Here is a tiny trained network, its code and every weight. The questions are about switching its units off for an input and a class, where a switched-off unit gives its printed mean instead of its output.

import numpy as np


def w(rows, s, z=0):
    codes = np.array(rows[::2]) - 128.0
    scale = np.full(codes.shape[1], s)
    scale[-1] = z or s
    return codes * scale


def f(y):
    return y / 2 * (1 + np.tanh(0.7978845608 * (y + 0.044715 * y**3)))


def log_softmax(a):
    a = a - a.max(-1, keepdims=True)
    return a - np.log(np.exp(a).sum(-1, keepdims=True))


def net(x, mask):
    res = np.array(x, float).reshape(1, 5) / 4 @ E
    y = f(res @ A[0][:, :-1].T + A[0][:, -1])
    res = res + np.where(mask, y, B[0][:, -1]) @ B[0][:, :-1]
    return log_softmax(res[-1] @ U[:, :-1].T + U[:, -1])


A, B = {}, {}
E = w([
[87,67,158,59,105,253,68,25,134],'x0',
[120,139,140,127,132,131,134,125,125],'x1',
[75,237,44,118,111,70,73,26,123],'x2',
[134,90,77,187,80,158,253,11,104],'x3',
[101,125,118,141,157,139,130,136,119],'x4',
],0.0073)
A[0] = w([
[127,111,99,122,132,104,98,122,111,37],'N1',
[127,103,101,165,125,149,255,57,127,119],'N2',
[123,100,136,103,120,168,105,88,124,96],'N3',
[107,116,128,111,126,159,111,118,147,85],'N4',
[144,142,131,112,147,131,84,149,106,154],'N5',
[141,115,104,133,130,137,165,100,116,156],'N6',
[125,151,121,151,116,108,164,168,145,88],'N7',
[144,157,117,152,114,61,178,190,113,120],'N8',
[124,123,113,109,121,144,139,148,126,81],'N9',
[111,158,98,122,133,106,96,86,116,48],'N10',
[144,97,158,128,140,150,161,161,140,70],'N11',
[137,142,120,153,135,97,158,158,138,82],'N12',
[136,135,164,107,148,114,37,183,133,104],'N13',
[112,141,140,138,135,132,95,150,140,104],'N14',
[144,99,164,133,135,153,163,165,130,69],'N15',
[109,142,136,104,128,121,76,158,131,117],'N16',
[122,132,144,139,133,122,150,101,125,89],'N17',
[119,158,93,130,120,108,104,95,121,6],'N18',
[125,94,152,132,134,128,138,145,128,89],'N19',
[123,173,93,139,142,110,87,80,121,27],'N20',
[114,97,157,107,123,202,73,90,123,59],'N21',
[129,119,126,113,130,157,112,115,137,83],'N22',
[165,63,166,126,115,169,157,176,114,58],'N23',
[143,142,110,113,127,119,148,147,113,72],'N24',
[124,156,111,135,121,119,106,105,138,39],'N25',
[107,160,160,118,129,151,90,174,128,117],'N26',
[125,139,104,132,137,116,106,112,156,78],'N27',
[132,144,107,139,133,73,154,156,127,80],'N28',
[127,122,141,124,112,176,81,111,123,104],'N29',
],0.014,0.0017)
B[0] = w([
[148,169,124,119,109,123,139,115,142,131],'N1',
[195,47,126,128,25,115,122,163,108,252],'N2',
[150,124,114,147,217,112,136,128,125,179],'N3',
[140,118,160,130,168,128,122,123,134,151],'N4',
[159,108,127,132,82,129,149,140,124,159],'N5',
[175,107,138,113,85,124,117,155,149,168],'N6',
[142,122,127,128,184,135,120,115,126,166],'N7',
[147,115,129,140,244,131,128,102,115,213],'N8',
[117,132,138,124,129,123,123,127,116,128],'N9',
[67,181,136,125,107,128,135,126,137,169],'N10',
[75,183,123,123,104,120,112,130,142,171],'N11',
[147,127,138,113,183,124,124,96,135,168],'N12',
[170,61,117,141,33,128,139,134,108,213],'N13',
[144,109,149,128,92,117,124,123,134,148],'N14',
[77,190,110,118,95,127,124,119,151,175],'N15',
[154,91,122,132,72,124,137,154,130,169],'N16',
[145,136,139,128,104,116,128,138,165,139],'N17',
[61,153,111,142,115,136,125,156,133,162],'N18',
[105,163,121,122,115,122,132,122,104,148],'N19',
[64,189,148,108,96,156,125,129,129,176],'N20',
[163,130,129,132,252,113,128,103,135,202],'N21',
[142,132,131,128,161,128,133,123,116,145],'N22',
[29,204,132,126,98,147,125,118,140,200],'N23',
[137,126,127,122,146,132,111,122,132,137],'N24',
[92,142,115,142,122,141,137,143,143,146],'N25',
[178,98,112,126,68,122,137,134,136,173],'N26',
[112,141,138,111,109,126,124,124,133,140],'N27',
[131,119,148,115,201,146,123,112,131,176],'N28',
[143,119,129,130,200,125,131,129,106,165],'N29',
],0.019,0.014)
U = w([
[195,48,128,137,41,109,152,160,135,254],'0',
[158,114,152,141,254,121,134,96,139,22],'1',
[3,213,130,112,83,155,131,133,173,125],'2',
],0.009,0.00024)

Each question gives the input, the list of numbers given to net, and the class t.
The units are the neurons (one row each of A and B). Each row of codes is followed by its name. A weight is (code - 128) times the scale printed after its matrix; where a second scale follows, it is the last column's (A, B and U).
mask holds one flag per neuron, in row order. A switched-off neuron (its flag False) gives its mean, the last column of its row in B, instead of its output. The means were averaged over made-up inputs and are rounded, as every weight is.
A unit's drop is (log p(t) with every unit on - log p(t) with that unit switched off) / (log p(t) with every unit on - log p(t) with every unit switched off).
The circuit of an input: a set's keep is (log p(t) with only the set's units on - log p(t) with every unit switched off) / (log p(t) with every unit on - log p(t) with every unit switched off). Starting from the 12 units with the biggest drops (on a tie, the unit counted first), units are removed one at a time, each time the one whose removal leaves the highest keep (on an exact tie, the one counted first), for as long as the keep stays at least 0.8.
units of the circuit, in order: the units of the circuit, biggest drop first
most important unit: the unit with the biggest drop
top k neurons: the k neurons with the biggest drops, biggest first
drop when u is switched off: that unit's drop, to one decimal
input [2,-6,7,-5,-2], class 2: top 2 neurons => (N2 N20)
input [8,-4,8,-7,4], class 1: top 3 neurons => (N21 N2 N29)
input [-4,3,1,3,8], class 1: units of the circuit, in order => (N13)
input [-3,0,4,-2,6], class 2: units of the circuit, in order => (N2 N21)
input [-7,-7,-7,-4,-3], class 1: top 2 neurons => (N8 N12)
input [7,-3,7,-5,0], class 1: top 2 neurons => (N21 N29)
input [6,7,7,3,-8], class 2: top 2 neurons => (N20 N10)
input [-7,7,-8,7,1], class 2: top 2 neurons => (N23 N15)
input [8,-4,5,-7,-3], class 1: top 2 neurons => (N21 N2)
input [2,-4,3,0,8], class 2: top 2 neurons => (N8 N2)
input [-6,5,-5,-2,-4], class 1: drop when N8 is switched off => 1.0
input [-1,5,3,-2,-3], class 2: drop when N2 is switched off => 2.3
input [-3,7,-4,-2,-6], class 2: drop when N21 is switched off => 0.2
input [-2,3,-7,4,-7], class 2: most important unit => N23
